Mit: -7.076 -8.201 7.689 2.749
kigi: -7.054 7.689 -8.201 2.691
rodi: -3.900 2.983 -7.916 7.709
gise: -4.038 -7.637 1.154 5.688
bepa: -7.129 -8.007 7.705 2.951
biku: -7.136 -7.916 7.709 2.983
which: 1.154 5.688
gise
which: -8.201 7.689
Mit
rev: -7.916 -7.136
biku
which: -7.916 7.709 2.983
biku
which: -8.201 2.691
kigi
which: 7.709 2.983
biku

sog: -0.825 2.124 -6.481 -6.481
lud: 0.254 -0.712 -0.364 -0.631
Padi: -7.884 -7.883 -6.481 2.124
Gefi: 0.254 -0.712 -3.252 2.806
which: -7.883 -6.481 2.124
Padi
howmany sog: -6.481
2
howmany Padi: -7.884
1
rev: 2.806 -3.252
Gefi

zoga: 1.026 -7.454 -0.595 -0.594
degi: 0.075 0.651 -1.160 -0.594
kado: 0.074 0.074 3.084 0.074
Vofe: -7.454 1.026 -6.591 1.141
bapov: -0.607 1.026 -7.454 -0.594
howmany kado: 0.075
0
rev: -0.594 -7.454 1.026
bapov
which: 1.026 -7.454 -0.595 -0.594
zoga
which: -0.607 1.026 -7.454 -0.594
bapov

vufe: 0.821 -0.241 0.020 -0.241
ludi: 2.820 0.275 -0.111 0.662
Nerun: 0.820 -0.230 0.053 -0.293
Doker: 7.084 -0.989 -0.093 0.145
lufo: -0.973 -0.509 0.351 -0.739
Tun: 0.797 -0.288 0.054 0.126
tasub: 6.369 0.775 0.581 -0.095
Zodip: 1.791 0.861 -0.336 0.235
Porak: 2.060 -0.110 0.071 0.073
howmany vufe: 0.821
1
rev: -0.336 0.861
Zodip

nok: 2.276 -0.110 -0.470 2.350 0.170 1.723
Lusil: 2.276 -0.110 -0.470 2.350 0.170 -2.466
vuzak: -3.041 0.414 -3.662 -3.383 -0.641 -2.073
nuto: -0.110 -0.470 2.276 -6.131 -1.104 -3.555
pamo: -0.472 2.276 -6.131 5.575 0.693 3.461
Nom: -3.231 0.332 0.818 -3.576 -0.584 -2.275
rifip: 6.563 3.308 -0.346 1.151 -7.607 8.466
Rim: 5.045 -0.809 -1.635 5.575 -0.641 -2.073
Dugu: -2.392 0.346 0.599 -2.531 -0.310 -1.659
which: 2.276 -0.110 -0.470 2.350 0.170 -2.466
Lusil
which: 0.599 -2.531 -0.310 -1.659
Dugu
rev: -6.131 2.276 -0.470
nuto

mefo: 2.106 -0.083 -0.190 0.025 0.072 0.694 -2.065 -0.283 -0.959 -2.782 -1.748 2.196
gikop: -2.268 -1.883 2.305 1.825 4.032 -1.341 0.454 -1.189 1.134 2.954 2.126 -2.634
fevav: 0.860 0.636 -0.230 -0.798 -0.742 0.265 -1.067 0.115 -1.243 -1.730 -1.132 1.426
voz: -2.117 -1.016 1.986 2.039 3.267 -1.456 1.122 -1.192 1.423 2.580 1.133 -2.172
Buv: 1.682 0.025 0.072 -0.083 -0.190 -0.041 -1.401 0.671 -0.847 -2.293 -1.354 2.588
sitaz: 1.682 0.025 0.072 -0.083 0.036 -0.041 -1.401 0.671 -0.847 -2.293 -1.354 2.588
kugub: 1.682 0.025 0.072 -0.083 0.036 -0.041 0.557 0.671 -0.847 -2.293 -1.354 2.588
Fosa: 3.579 4.294 -2.782 1.154 0.040 -0.310 6.959 3.767 -2.391 8.231 5.121 2.379
rev: 2.126 2.954 1.134 -1.189 0.454 -1.341 4.032
gikop
which: -2.117 -1.016 1.986 2.039
voz
which: 0.025 0.072 -0.083 -0.190
Buv

fipe: -6.813 -8.049 0.776 -0.210
mugik: 0.799 0.799 0.799 1.288
ked: 0.800 0.799 1.288 1.632
rev: 1.632 1.288 0.799
ked
which: 0.799 0.799 1.288
mugik
howmany mugik: 0.799
3

dida: -1.577 1.392 -2.483 5.446 -5.108 -3.119 0.782
Nif: -3.243 3.353 3.353 -0.365 3.353 4.378 -1.038
Visef: -1.673 3.029 -4.999 2.528 -5.008 -3.154 1.659
rev: 3.353 3.353
Nif
howmany Nif: 3.353
3

Toven: -1.046 -5.930 0.654 0.736 -1.782 -0.705 0.249 5.895 2.096 -6.939
Vuba: 0.776 -2.138 7.097 -2.667 -1.376 3.437 -0.431 -4.812 -0.971 3.406
ruv: -1.781 -2.624 -0.337 -3.440 4.196 0.980 -4.014 -0.248 2.463 -2.804
fevu: -0.632 0.697 -1.046 -5.931 0.654 0.736 -1.782 -2.624 -0.337 8.064
which: -1.046 -5.931 0.654 0.736 -1.782
fevu
rev: -2.624 -1.782
fevu
which: -1.782 -2.624 -0.337
fevu

Zesu: 2.795 0.056 3.522 -0.332 -2.383 0.152 0.202 -0.092 0.107 -0.114 3.951 1.874 2.472 1.725 2.479 0.261 0.566 -1.137 0.583 4.076 0.905 1.348 4.735 -2.676 1.894 1.872 3.804 -2.147 3.936 -1.882 0.118 0.702 -0.718 0.565 -1.061 -2.077 -1.230 1.484 -0.380 -0.518 -0.552 -1.204 -2.054 0.458 0.973 1.207 1.275 1.598 0.558 -0.679 -1.168 -0.173
mota: -1.736 -0.060 -3.026 3.411 1.777 -1.548 -2.573 0.410 -3.804 2.609 0.546 2.326 3.486 0.904 0.898 -2.764 1.172 2.263 0.606 -0.625 0.007 -2.934 -1.592 -0.075 -2.783 -0.352 1.530 2.183 3.551 -2.663 1.411 -2.763 -1.454 0.261 1.725 -2.639 0.184 0.731 -0.090 -0.560 0.448 -4.524 -1.170 -0.665 -1.785 -0.031 0.409 -0.789 -1.417 2.862 -0.584 -0.071
gofub: -0.075 -2.783 -0.352 1.530 2.183 3.552 -2.663 -1.457 -5.184 -3.610 0.490 -0.801 1.743 -0.936 3.130 0.280 -2.038 -2.664 0.316 -1.746 -3.427 -0.499 6.393 -1.383 -0.769 1.734 2.034 -2.431 3.345 2.860 2.973 1.913 3.280 -0.544 4.038 1.375 4.376 3.643 0.549 0.839 3.328 -1.827 0.043 3.182 3.776 -1.735 -2.462 2.011 -0.442 -1.919 -1.793 1.351
tofo: 1.581 -5.693 3.183 -0.537 4.089 2.327 -0.258 0.546 -4.599 4.261 0.530 -0.263 0.175 0.654 -2.752 -0.595 -2.601 1.696 -0.743 -1.700 -0.780 -3.022 -2.513 0.736 -0.876 -0.857 -1.614 -0.750 -3.967 -1.778 -1.914 -0.493 3.335 0.690 0.282 1.953 -2.044 -2.706 -1.336 -2.513 2.094 -1.983 2.763 3.482 -0.048 -0.207 -2.495 1.167 0.672 -0.490 4.541 -0.816
rev: -2.663 3.551 2.183 1.530 -0.352 -2.783 -0.075
mota
which: 2.479 0.261 0.566
Zesu

von: 6.071 -2.414 -3.422 3.620 -3.736 2.599 2.825 4.061 4.866 1.317 4.442 4.875 -0.024 4.099 4.740
ludop: 5.740 -1.516 -2.313 3.621 -3.071 3.268 0.803 2.520 4.500 1.035 4.133 4.916 0.578 1.708 4.649
kude: 5.091 -1.976 -3.247 2.559 -3.653 2.502 2.040 4.345 3.619 1.181 3.857 3.792 -0.453 2.861 3.591
vopa: 5.334 -1.911 -2.567 3.854 -2.987 2.835 1.995 3.248 4.459 1.283 4.083 4.579 0.097 2.995 4.442
nama: -7.896 2.991 3.817 -5.945 4.333 -4.228 -3.811 -4.845 -6.775 -2.181 -5.961 -6.841 0.097 -5.185 -6.685
rev: 4.866 4.061 2.825 2.599 -3.736 3.620
von
howmany kude: 3.619
1

lomi: 1.956 -0.805 0.849 1.223 -1.047 1.773 1.614 -0.805 0.851 -2.929 2.380 -0.650 1.537 -0.325 2.694 -3.620 0.308 -4.804
tave: -3.349 -2.796 0.657 -1.265 5.035 -0.857 1.956 -0.805 0.851 -2.929 2.380 -0.650 1.537 -0.325 -2.591 1.609 -0.108 -0.246
Mam: 2.533 -1.046 -1.046 -3.688 1.223 1.773 1.773 -0.360 -0.122 -1.046 5.327 -1.075 -2.529 -2.826 1.503 -1.046 0.559 -3.873
which: 0.657 -1.265 5.035 -0.857 1.956 -0.805 0.851 -2.929 2.380
tave
which: 1.956 -0.805 0.851
tave
which: -3.688 1.223 1.773 1.773
Mam
which: -3.349 -2.796 0.657 -1.265 5.035 -0.857 1.956 -0.805 0.851 -2.929 2.380 -0.650 1.537 -0.325 -2.591 1.609 -0.108 -0.246
tave
howmany Mam: -1.046
4
which: 0.657 -1.265 5.035 -0.857 1.956 -0.805 0.851 -2.929 2.380 -0.650 1.537 -0.325
tave

buvib: -6.867 -7.379 -6.867 0.358
sezim: -0.133 -2.345 -1.862 0.362
nunum: -1.444 6.156 5.662 -0.323
beze: -2.346 -1.862 -0.733 0.338
tuge: -0.998 0.159 0.941 -6.866
which: -2.345 -1.862 0.362
sezim
rev: 0.159 -0.998
tuge
which: -2.345 -1.862
sezim
howmany buvib: -6.868
0

rura: 7.924 -7.060 1.090 -1.189 -3.531
gero: 0.932 3.887 -1.189 0.177 -3.531
Donik: -0.111 -1.792 2.745 -2.185 4.248
digu: 0.940 -1.790 1.014 0.530 0.530
nedus: 0.774 0.176 1.104 -2.736 0.774
noref: -0.547 0.377 0.762 2.506 -3.368
mog: 0.530 0.530 0.530 1.014 0.530
rekuf: -1.375 3.333 -1.910 4.231 -4.648
lisi: 0.797 -2.349 1.936 -5.424 5.475
which: 0.940 -1.790 1.014 0.530 0.530
digu
howmany nedus: 0.176
1
which: -1.790 1.014 0.530
digu
which: -1.189 0.177 -3.531
gero
howmany mog: 0.530
4
rev: 4.248 -2.185 2.745 -1.792
Donik

Meso: 3.071 3.693 7.011 0.675 -5.061 1.893 -0.081 1.564 -0.687 -0.447
zeg: -0.329 2.854 3.929 3.032 4.608 -1.182 -2.283 1.874 -0.222 0.526
fonis: 3.468 3.041 6.755 -0.902 4.171 -2.504 1.131 3.468 -0.243 0.569
lisez: 0.436 3.794 6.595 0.319 3.967 -1.020 -1.601 2.743 -0.036 -0.411
tafet: -1.944 2.535 3.071 3.693 7.011 0.675 -5.061 1.894 -0.081 1.564
gur: -0.867 0.423 5.655 -3.639 3.352 -3.184 -2.526 3.849 -2.194 -0.611
zufor: -1.181 -1.181 -1.181 -0.417 2.372 -2.567 -2.567 2.749 -0.964 -0.105
tutum: -2.803 -1.328 2.739 -1.630 2.517 -4.181 -3.652 3.524 -2.388 0.472
Vune: 0.217 3.542 5.888 1.640 5.263 0.363 -2.891 2.434 -0.086 0.189
dor: -0.329 6.754 3.929 3.032 4.608 -0.211 -2.283 4.095 -0.222 0.526
howmany fonis: 6.755
1
which: 1.893 -0.081 1.564
Meso
which: 3.071 3.693 7.011 0.675 -5.061 1.894 -0.081 1.564
tafet
which: -0.902 4.171
fonis
howmany zufor: -1.181
3

vusi: 4.311 0.657 3.219 4.019 -1.124 -0.786 5.621 -1.995 -2.341 -5.599 -2.341 4.120 -1.124 0.518 4.641 -3.309 -2.345
ruzor: 3.474 4.870 0.470 4.697 -1.464 -7.117 1.102 0.625 -0.894 3.317 0.514 -2.421 -1.464 -4.476 -1.593 1.324 1.847
vil: 0.186 0.452 3.001 3.987 -5.002 -5.067 -2.269 -6.595 -2.040 -3.569 -2.200 4.964 -5.002 -2.796 0.679 -0.678 0.796
geduf: 1.252 2.397 1.049 2.756 -3.612 -4.947 5.128 1.748 1.953 7.591 0.256 -2.671 -3.612 -4.476 1.324 -1.593 1.847
rera: -1.653 -0.228 2.363 5.035 -7.501 1.426 -2.129 -4.049 3.653 2.840 -4.258 2.592 -7.501 1.033 2.521 3.857 1.099
which: -4.476 1.324 -1.593 1.847
geduf
rev: -3.612 -2.671 0.256 7.591 1.953 1.748 5.128 -4.947 -3.612
geduf

mude: -6.619 -4.595 2.094 6.948 7.209 6.418 0.900 -5.429 4.050 -5.358 -5.358 -3.755 5.380 0.900 0.811 -5.358 7.534
kedob: 0.152 7.961 -7.811 8.071 4.050 -7.276 -3.730 -6.822 3.597 -0.576 -7.786 -6.086 -0.694 -1.651 2.722 -6.910 -8.318
romin: 2.734 -1.484 7.402 -5.790 7.402 -7.594 5.676 -7.594 3.750 -6.740 7.402 3.750 -7.939 2.419 -1.538 3.596 -2.458
gede: 0.580 -5.350 7.012 0.893 0.827 3.212 6.734 -0.615 -0.689 -0.614 -6.268 7.482 0.893 4.790 1.659 2.525 7.012
biga: -1.291 6.147 -4.597 -0.995 -6.688 -6.771 -3.600 -3.326 7.401 -2.573 7.146 -3.995 -7.243 -7.653 6.636 6.488 1.266
gim: -4.511 -5.579 -7.276 4.050 8.071 -7.786 -3.730 -6.086 -6.822 -7.811 -0.576 -6.123 7.267 -1.940 -1.137 6.316 -5.548
gafug: 6.228 -3.886 1.529 7.664 -5.744 -0.880 -4.973 -3.409 5.304 2.509 -4.990 -5.987 4.139 -2.598 -1.636 -0.256 -1.701
pezo: 3.900 -6.724 -7.599 -4.886 -5.148 4.510 0.901 -6.720 4.667 2.386 0.847 -2.641 3.733 5.663 -6.819 -7.923 -3.883
vezu: -1.266 -2.596 -7.893 2.008 7.679 -3.467 4.192 -4.039 -2.967 0.319 3.240 -6.704 -6.849 0.112 -0.325 -4.459 3.213
Guf: -3.562 0.279 6.845 7.907 -4.060 3.006 4.965 6.452 -7.355 -1.575 1.621 -1.195 3.605 -3.648 5.696 3.028 1.692
howmany romin: 7.402
3
rev: -6.123 -0.576 -7.811 -6.822 -6.086 -3.730 -7.786 8.071 4.050 -7.276
gim
howmany romin: 3.596
1
howmany mude: 0.900
2
which: -1.484 7.402 -5.790
romin
howmany gede: 3.212
1
howmany gede: -0.615
1

Suvi: 0.196 2.463 1.970 -2.294 1.746 -2.559 2.104 2.432 -1.979 2.490 -2.476 -1.161 -2.424 -2.300 -2.467 -2.305 -2.371 0.884 -1.758 -2.318 -2.454 -2.158 2.463 -1.979 -1.796 -2.831 2.168 -1.884 2.178 -2.020 2.457 -1.765 -2.230 2.463 -2.467
tukil: -4.645 5.412 -4.090 6.327 1.690 5.298 -5.390 -5.230 5.329 -4.928 4.426 7.035 6.320 5.357 3.590 5.607 5.194 -6.206 6.670 5.251 6.072 5.622 -5.074 0.462 6.417 5.833 -2.487 -5.074 -3.358 5.574 -5.343 0.462 5.481 5.366 3.590
depem: -4.645 5.412 -4.090 6.327 1.690 5.298 -5.390 -5.230 5.329 -4.928 4.426 7.035 6.320 5.357 3.590 5.607 5.194 -6.206 6.670 5.251 6.072 5.622 -5.074 0.462 6.417 5.833 -2.415 1.510 -2.341 1.618 -2.382 1.788 1.883 2.215 2.244
sul: -0.981 2.034 -2.950 1.923 -3.296 2.340 -2.756 -3.035 1.808 -3.144 2.484 0.283 2.018 2.103 2.572 2.107 2.210 -0.477 1.155 2.149 2.120 1.897 -3.093 2.227 1.281 2.393 -3.300 1.705 -3.193 -2.687 2.927 -2.010 -2.870 -3.135 -2.917
gokop: -1.045 1.977 -3.273 1.815 -3.881 2.325 -3.001 -3.316 1.723 -3.450 2.526 -0.058 1.921 2.057 2.660 2.057 2.186 -0.380 0.934 2.115 2.047 1.812 -3.387 2.403 1.086 2.359 -3.729 1.603 -3.574 1.672 -3.295 2.403 2.004 2.322 2.660
Padav: 6.671 -2.187 1.594 -2.273 1.146 -2.429 1.761 2.004 -1.977 1.232 -2.321 -1.405 -2.366 -2.232 -2.252 -2.256 -2.282 0.498 -1.859 -2.243 -2.379 -2.128 2.020 -1.550 2.462 -2.634 1.672 -1.900 1.720 -2.017 2.028 -1.550 -2.193 -2.448 -2.252
sofu: 6.415 5.833 -2.415 1.923 -3.296 2.340 -2.756 -3.035 1.808 -3.144 2.484 0.283 2.018 2.103 2.572 2.107 2.210 -0.477 1.155 2.149 2.120 1.897 -3.093 2.227 1.281 2.393 -3.300 1.705 -3.193 1.772 -3.021 2.227 2.055 2.341 2.572
Pivo: 0.284 -2.187 1.594 -2.273 1.146 -2.429 1.761 2.004 -1.977 2.034 -2.321 -1.405 -2.366 -2.232 -2.252 -2.256 -2.282 0.855 -1.859 -2.243 -2.379 -2.128 2.020 -1.550 -1.878 -2.634 1.672 -1.900 1.720 -2.017 2.028 -1.550 -2.193 -2.448 -2.252
siko: -0.539 -1.491 0.884 -1.589 0.920 -1.777 1.034 1.340 -1.259 1.386 -1.691 -0.735 -1.708 -1.543 -1.683 -1.562 -1.605 0.502 -1.151 -1.558 -1.716 -1.424 1.364 -1.160 -1.161 -2.083 -1.884 2.168 1.079 -1.302 1.371 -1.160 -1.491 -1.798 -1.683
lev: -0.048 0.384 -0.055 0.721 0.675 0.424 -0.323 -0.351 0.322 -0.296 0.336 0.766 0.743 0.387 0.242 0.516 0.380 -0.891 0.634 0.379 0.679 0.406 -0.322 -0.245 0.560 0.755 0.182 0.300 0.052 0.371 -0.385 -0.245 0.460 0.441 0.242
Nunu: -4.291 5.527 -3.762 6.950 2.958 5.501 -5.546 -5.497 5.343 -5.103 4.350 7.825 7.008 5.474 3.285 5.866 5.285 -7.972 7.236 5.340 6.635 5.789 -5.293 -0.681 6.848 6.573 -1.818 5.323 -2.885 5.684 -5.681 -0.681 5.651 5.606 3.285
deput: 0.151 0.810 -2.696 -0.782 -7.940 1.124 -0.725 -0.913 0.720 -1.406 2.433 -4.054 -0.827 0.944 3.388 0.640 1.264 6.588 -2.114 1.144 -0.278 0.368 -1.172 6.179 -1.514 -0.285 -4.663 0.583 -3.667 0.319 -0.677 6.179 0.807 1.009 3.388
howmany Suvi: 2.463
3
howmany tukil: 6.670
1
which: 6.950 2.958 5.501 -5.546 -5.497 5.343 -5.103 4.350 7.825
Nunu
which: -4.645 5.412 -4.090 6.327 1.690 5.298 -5.390 -5.230 5.329 -4.928 4.426 7.035 6.320 5.357 3.590 5.607 5.194 -6.206 6.670 5.251 6.072 5.622 -5.074 0.462 6.417 5.833 -2.487 -5.074 -3.358 5.574 -5.343 0.462 5.481 5.366 3.590
tukil
which: 0.196 2.463 1.970 -2.294 1.746 -2.559 2.104 2.432 -1.979 2.490 -2.476 -1.161 -2.424 -2.300 -2.467 -2.305 -2.371 0.884 -1.758 -2.318 -2.454 -2.158 2.463 -1.979 -1.796 -2.831 2.168 -1.884 2.178 -2.020 2.457 -1.765 -2.230 2.463 -2.467
Suvi
which: 6.417 5.833 -2.415
depem

Nima: 0.065 1.103 -0.104 -0.944 1.120 -0.508 1.104 0.930 1.835 -1.151 -0.176 1.552 1.103 1.103 0.120 -0.018 -1.531 -2.016 1.158 -2.084 0.144 -0.176
medo: 0.636 1.084 -0.063 0.682 -1.121 0.121 0.099 -1.121 -1.858 0.969 0.460 -1.689 0.121 0.121 2.660 -0.229 1.613 2.470 -1.364 1.792 -0.346 0.203
bap: -1.272 0.969 0.682 0.099 -0.063 0.636 -1.858 1.084 -1.121 0.542 1.292 -4.465 -0.222 -2.400 6.763 -0.804 4.017 6.201 -3.510 2.394 -1.107 0.464
rev: -1.107 2.394 -3.510 6.201 4.017 -0.804
bap
rev: -2.016 -1.531 -0.018 0.120 1.103 1.103 1.552 -0.176 -1.151 1.835
Nima
howmany Nima: 1.103
3
howmany medo: 0.121
3
which: 2.660 -0.229 1.613 2.470 -1.364 1.792 -0.346
medo
which: 0.636 1.084 -0.063 0.682 -1.121 0.121 0.099 -1.121 -1.858 0.969
medo
rev: -2.400 -0.222 -4.465 1.292 0.542 -1.121 1.084 -1.858
bap

met: 1.715 1.715 -1.397 0.014 -3.787 -3.771 -2.404 2.993 3.707 2.191 -2.367 -2.855 1.302 2.215 -1.148 4.288 -4.275 -0.076 0.349 -4.468 1.491 4.177 2.665 2.564 -2.625 3.354 0.158 2.078 4.760 -2.740 0.687 2.849 -4.497
Kalit: 0.739 0.401 1.165 0.035 2.640 3.492 2.490 -1.315 -4.398 -4.782 -1.702 2.029 0.739 0.201 -1.911 -0.718 1.314 -3.349 1.350 1.813 1.002 -1.991 -0.647 -0.279 2.253 -4.376 1.081 -0.718 2.145 -2.416 0.739 1.595 -2.000
vopus: -0.233 -0.233 -0.963 -0.018 -2.237 -2.954 -2.092 1.171 3.358 3.566 1.044 -1.710 -0.542 -0.044 1.235 0.783 -1.236 2.350 -1.085 -1.610 -0.767 1.728 0.675 0.391 -1.896 3.300 -0.860 2.732 2.662 -1.802 -0.641 2.230 -2.229
fulur: 0.401 0.401 1.165 0.035 2.640 3.492 2.490 -1.315 -4.398 -4.782 -1.702 2.029 0.739 0.201 -1.911 -0.718 1.314 -3.349 1.350 1.813 1.002 -1.991 -0.647 -0.279 2.253 -4.376 1.081 -3.802 -3.259 2.141 0.838 -2.924 -0.717
vin: 0.783 -1.235 -1.463 0.006 -3.769 -6.923 -5.056 0.768 5.625 7.789 4.613 -2.731 -3.445 -2.460 3.867 -1.587 0.206 6.028 -4.483 -0.684 -4.632 1.372 -0.263 -1.053 -3.889 5.577 -3.294 4.535 3.368 -3.310 -3.069 2.952 -2.798
which: 3.300 -0.860 2.732 2.662
vopus
rev: -4.483 6.028 0.206 -1.587 3.867 -2.460 -3.445 -2.731 4.613 7.789 5.625 0.768
vin
howmany Kalit: -0.718
2
howmany Kalit: 1.350
1
rev: -1.236 0.783
vopus

